Below is a small trained network, with its code and all its weights. Each question gives an input and a class and asks what happens when units are switched off, that is, made to give their printed mean instead of their output.

import numpy as np


def w(rows, s, z=0):
    codes = np.array(rows[::2]) - 128.0
    scale = np.full(codes.shape[1], s)
    scale[-1] = z or s
    return codes * scale


def f(y):
    return np.maximum(y, 0)


def log_softmax(a):
    a = a - a.max(-1, keepdims=True)
    return a - np.log(np.exp(a).sum(-1, keepdims=True))


def net(x, mask):
    res = np.array(x, float).reshape(1, 5) / 4 @ E
    y = f(res @ A[0][:, :-1].T + A[0][:, -1])
    res = res + np.where(mask, y, B[0][:, -1]) @ B[0][:, :-1]
    return log_softmax(res[-1] @ U[:, :-1].T + U[:, -1])


A, B = {}, {}
E = w([
[152,79,160,188,191,58,225,85,31,87,89,165],'x0',
[86,168,145,172,85,255,137,30,183,206,105,72],'x1',
[134,175,76,84,200,78,167,238,198,123,80,152],'x2',
[123,66,81,107,141,160,228,184,137,67,109,40],'x3',
[147,55,75,124,25,165,73,85,132,76,199,31],'x4',
],0.0098)
A[0] = w([
[113,60,174,172,30,88,129,31,3,60,149,126,93],'n0',
[86,128,62,130,168,195,218,113,166,164,111,80,98],'n1',
[183,146,84,98,150,37,156,203,109,103,145,132,128],'n2',
[123,142,127,108,184,75,172,203,119,63,87,171,38],'n3',
[144,126,96,103,8,170,35,117,171,155,221,84,24],'n4',
[139,73,108,164,129,143,119,108,63,101,145,169,133],'n5',
[136,254,216,160,123,119,108,98,81,215,107,202,76],'n6',
[121,179,161,143,179,100,111,131,88,160,73,255,168],'n7',
[155,108,123,88,119,136,129,95,106,134,102,142,2],'n8',
],0.0087,0.003)
B[0] = w([
[228,14,158,88,173,158,158,93,106,225,191,76,251],'n0',
[133,170,180,181,63,168,192,114,115,66,79,154,188],'n1',
[84,97,155,132,124,78,117,174,76,2,150,126,223],'n2',
[119,121,71,154,201,79,93,241,167,139,86,124,230],'n3',
[79,114,77,111,67,167,37,147,157,80,188,108,241],'n4',
[109,72,190,138,151,152,182,157,160,188,192,132,180],'n5',
[142,173,88,119,118,139,159,18,191,202,130,188,226],'n6',
[121,247,135,86,185,17,98,70,124,171,181,168,241],'n7',
[128,164,130,162,97,139,157,162,86,152,177,131,132],'n8',
],0.0085,0.016)
U = w([
[102,130,98,116,43,178,32,143,176,118,161,78,251],'0',
[138,165,151,140,100,168,218,140,161,111,34,87,147],'1',
[193,50,165,116,147,151,149,100,87,162,168,100,66],'2',
[131,188,136,117,168,87,116,91,161,175,134,201,21],'3',
[127,121,130,123,200,52,131,244,117,83,114,153,80],'4',
],0.011,0.0025)

Each question gives the input, the list of numbers given to net, and the class t.
The units are the neurons (one row each of A and B). Each row of codes is followed by its name. A weight is (code - 128) times the scale printed after its matrix; where a second scale follows, it is the last column's (A, B and U).
mask holds one flag per neuron, in row order. A switched-off neuron (its flag False) gives its mean, the last column of its row in B, instead of its output. The means were averaged over made-up inputs and are rounded, as every weight is.
A unit's drop is (log p(t) with every unit on - log p(t) with that unit switched off) / (log p(t) with every unit on - log p(t) with every unit switched off).
The circuit of an input: a set's keep is (log p(t) with only the set's units on - log p(t) with every unit switched off) / (log p(t) with every unit on - log p(t) with every unit switched off). Starting from all 9 units, units are removed one at a time, each time the one whose removal leaves the highest keep (on an exact tie, the one counted first), for as long as the keep stays at least 0.8.
circuit, biggest first: the units of the circuit, biggest drop first
unit that matters most: the unit with the biggest drop
top k neurons: the k neurons with the biggest drops, biggest first
drop when u is switched off: that unit's drop, to one decimal
input [-8,-4,7,-7,2], class 0: unit that matters most	n4
input [1,6,-4,2,-4], class 1: circuit, biggest first	[n7; n1]
input [4,-3,3,-5,5], class 2: circuit, biggest first	[n3; n7]
input [0,0,-4,-5,0], class 2: top 3 neurons	[n0; n3; n7]
input [-1,-7,5,-6,-8], class 3: top 2 neurons	[n7; n6]
input [0,0,2,-3,3], class 0: top 2 neurons	[n0; n7]
input [-1,2,-6,3,3], class 2: top 2 neurons	[n0; n3]
input [-8,6,5,6,-3], class 1: drop when n1 is switched off	1.1
input [3,-4,-5,-6,1], class 2: drop when n8 is switched off	0.0
input [2,7,-8,3,7], class 2: drop when n0 is switched off	9.4
